[[-0.287 -0.962 -0.175  0.129  0.282]
 [-2.147 -0.962 -0.233  0.211  1.417]]: 0.211

[[-0.10  0.07  0.02 -0.05  0.02]
 [-0.20  0.12  0.03 -0.10  0.03]
 [-0.01  0.03  0.03 -0.14  0.03]]: -0.10

[[-0.06  0.08  0.15 -0.03 -0.06 -0.11 -0.04]
 [ 0.06 -0.04 -0.14  0.05 -0.11 -0.03  0.08]]: -0.03

[[ 0.85  0.37  0.87  2.04  0.55  1.62]
 [ 0.76  0.99  1.35 -0.18  1.34  1.12]
 [ 0.76 -0.43 -1.33  0.53  1.57  1.31]]: 1.34

[[ -74.128  102.687   46.257 -123.998  -18.893  -76.815]
 [ 147.462  -61.759   82.855   80.971   35.315   69.217]]: 35.315

[[-0.048  0.041  0.018 -0.084  0.159  0.043]
 [-0.202 -0.208  0.126 -0.007  0.035 -0.001]]: 0.035
---
Input:
-20.3,-8.3,-29.8,69.2,-6.7
57.6,-19.7,25.3,-36.7,6.5
9.8,11.7,9.2,-6.2,20.1
Output: -6.2

Input:
7.9,22.5,18.3,11.4,22.1,10.5
-13.6,20.8,2.1,3.2,9.3,-62.1
63.0,30.7,-33.9,22.8,8.1,10.3
Output: 8.1

Input:
-65.1,-10.6,-19.5,8.2,11.3,2.1,61.7
13.5,70.3,5.3,-19.1,-3.0,-11.2,28.3
-7.1,-21.7,28.6,3.2,9.6,-19.2,-10.7
Output: -19.2

Input:
8.9,-6.6,1.0,-5.2,-1.2,7.3
-21.2,-28.3,-27.6,42.9,-11.7,67.7
-2.3,59.6,73.3,-30.9,-2.6,-29.5
Output: -2.6

Input:
-25.7,-11.0,-5.6,25.2,-41.6,-21.2,-34.8
-40.5,55.7,13.0,-45.1,-2.6,-50.0,76.6
32.1,-38.5,-34.4,26.1,22.8,-34.9,-12.8
Output: -34.9

Input:
-27.1,-59.2,-33.1,-44.8,-53.2
-28.5,-73.7,-40.7,10.6,-45.6
-24.9,-47.6,-25.6,-57.7,-56.6
Output: -57.7

Input:
-18.4,66.2,-20.7,-49.9
-70.3,65.4,-19.1,35.8
-56.1,-67.6,51.4,9.1
Output: 51.4

Input:
-82.0,29.0,46.1,-37.0,-1.4
23.1,-31.6,-24.4,-30.0,-0.5
49.2,-36.0,-43.9,-14.9,2.6
Output: -14.9

Input:
-70.2,-20.8,-49.5,17.1
28.6,-37.9,76.4,21.0
64.0,-69.1,9.5,-66.9
Output: 9.5

Input:
13.6,-58.1,54.6,-14.1,42.3
18.2,46.3,-5.2,80.7,51.4
4.5,-10.5,55.3,0.1,39.1
Output: 0.1
---
[-13.2  60.0   8.7  10.4 -66.3] -> 8.7

[[-23.4  34.3  61.0   0.0]
 [ 22.7  45.7   0.0  73.1]] -> 61.0

[-3.5 -5.5 36.1 71.2 62.3] -> 36.1

[  8.0 -75.6 -35.2  72.9 -24.0 -29.0  36.5] -> -35.2

[40.0 71.7 30.6 -4.1 -9.8] -> 30.6

[[ 54.2  85.3 -46.0 -42.5 -19.4   4.6]
 [ 61.4  20.9 -72.8 -34.0  13.2  16.4]] -> -46.0

[[-39.6   9.5  62.7 -50.7  23.8  27.1]
 [ -2.1 -59.3   2.0 -22.7 -14.3 -77.2]] -> 62.7

[[ 15.4 -64.8  16.8  56.6]
 [ 35.3  -7.5 -16.1  -3.7]
 [ 56.1  11.6 -34.7 -27.6]] -> 16.8

[-45.7  66.6  35.7   4.0  65.4  14.0  28.1] -> 35.7
---
[59.7 42.6 36.8 26.4 67.5 41.6 60.4] Answer: 26.4

[[ 59.0  47.1 -62.7  43.9  27.2   3.0  68.7]
 [ 78.2  66.5  -2.6   1.7  57.0 -11.2  -6.1]
 [  0.9  -5.4  -1.8  14.9  -2.6 -17.3   6.3]] Answer: 1.7

[ 24.7  18.4  -6.1  10.2 -50.0  65.2  67.2] Answer: 10.2

[ -4.6  16.0 -37.1 -76.9 -24.2 -27.5 -52.3] Answer: -76.9

[ 13.3 -27.7   9.9  65.9 -20.1] Answer: 9.9

[ 40.1 -71.7  46.8   0.9  53.9] Answer: 46.8

[-27.0 -83.8 -26.4  20.2   5.9] Answer: -26.4

[-45.5 -48.6 -82.2  56.5  65.9] Answer: -82.2

[-19.9  28.5 -52.0  23.9  -3.0  45.9 -79.7] Answer: 23.9

[ 76.4 -43.3  17.0  -7.8 -49.6  58.7  -8.4] Answer: -7.8
---
-2.6,-17.2,70.7,30.1,46.8,-9.8,-11.5
-4.1,8.2,-16.9,-15.8,-18.1,-14.3,13.2
-18.7,-6.9,8.0,-12.6,73.7,66.8,5.1
-> -11.5

79.9,-32.9,-56.8,-21.1 -> -21.1

-77.8,-23.6,-31.3,-0.3 -> -0.3

-19.3,12.5,-72.3,-12.4,85.2 -> 85.2

29.8,51.1,-81.6,47.2,30.6,-28.4 -> -28.4

29.3,85.6,-33.3,-57.0,2.6
10.7,-43.6,-6.4,4.1,-3.8
-> 2.6

-20.2,66.0,-64.1,3.1,29.4,74.5,17.4 -> 17.4

7.4,-0.5,-5.3,-20.3,53.5,44.9,78.2 -> 78.2
---
-40.6,16.5,58.8,86.5,-18.5 → -18.5

-29.1,42.8,70.7,-55.7
86.4,45.6,18.1,-24.0
→ -55.7

55.7,-64.2,-1.0,-12.3,-50.8 → -50.8

22.0,-6.4,-9.0,62.9 → 62.9

85.6,7.6,-73.8,-31.3,-55.1,-77.7 → -77.7

74.7,22.2,-74.7,53.5
73.9,22.4,-73.8,52.5
→ 53.5

4.6,23.5,30.6,2.6,-79.8,-44.4 → -44.4
---
-70.7,-16.5,26.0,-18.2
-62.6,-36.6,-3.5,-24.7
-4.3,8.4,1.3,-44.3
: -44.3

15.2,-0.6,-1.4,0.4,-8.0,-35.9
2.0,0.1,12.7,-2.2,-44.9,-29.2
0.6,-1.8,9.9,-26.3,-63.0,-5.3
: -5.3

40.1,46.1,41.5,61.9,-41.3
12.9,-31.6,48.1,21.7,-14.8
-24.9,-7.8,-9.4,25.3,37.2
: 37.2

7.6,64.5,-20.2,20.7,-9.5,21.5,-17.3
-54.7,23.0,7.6,46.1,-12.9,-45.6,34.9
37.5,49.2,-37.4,-6.2,-18.5,34.7,-8.4
: -8.4

58.9,-53.2,73.2,50.6,33.6,64.5,47.6
40.2,-32.3,46.6,50.6,48.2,51.6,39.5
58.9,-61.5,62.7,57.2,48.2,64.5,52.1
: 52.1

-25.7,-23.7,22.2,-16.3,-16.9,-12.8,-42.5
35.9,22.4,-23.6,-20.9,10.7,-8.4,15.7
-22.8,29.6,-19.5,47.4,-42.4,-61.7,-48.3
: -48.3

13.5,21.6,19.3,10.8,-1.9,1.5,-9.5
46.0,21.1,7.9,-4.0,-10.0,-17.3,-23.5
-62.5,-44.5,-27.8,-11.8,3.5,17.8,36.7
: 36.7

40.9,-44.9,24.5,-57.2,-31.9,-13.2,80.5
-35.1,1.2,-13.9,-22.8,-15.7,4.0,-6.5
24.7,13.0,17.7,-8.9,-19.8,0.1,1.6
: 1.6
---
-25.6,-77.0,36.9,-15.6,14.8 result: 36.9, 14.8

43.9,-75.2,-70.4,-26.8 result: 43.9, -26.8

10.7,69.6,44.2,-13.2,31.1,-22.8 result: 69.6, 44.2

-6.1,-82.2,-71.7,39.9,23.5 result: 39.9, 23.5

-22.8,-79.0,-70.8,-4.4,33.7 result: 33.7, -4.4

49.1,57.0,-61.5,52.1,13.7 result: 57.0, 52.1

12.5,11.7,4.9,47.2
-62.6,-40.5,66.7,81.2
-22.0,-20.6,-17.8,1.1
result: 81.2, 66.7

8.0,-6.2,-5.4,-14.7
-12.0,-8.2,-10.0,-9.9
-36.8,-13.4,-70.6,-86.5
result: 8.0, -5.4
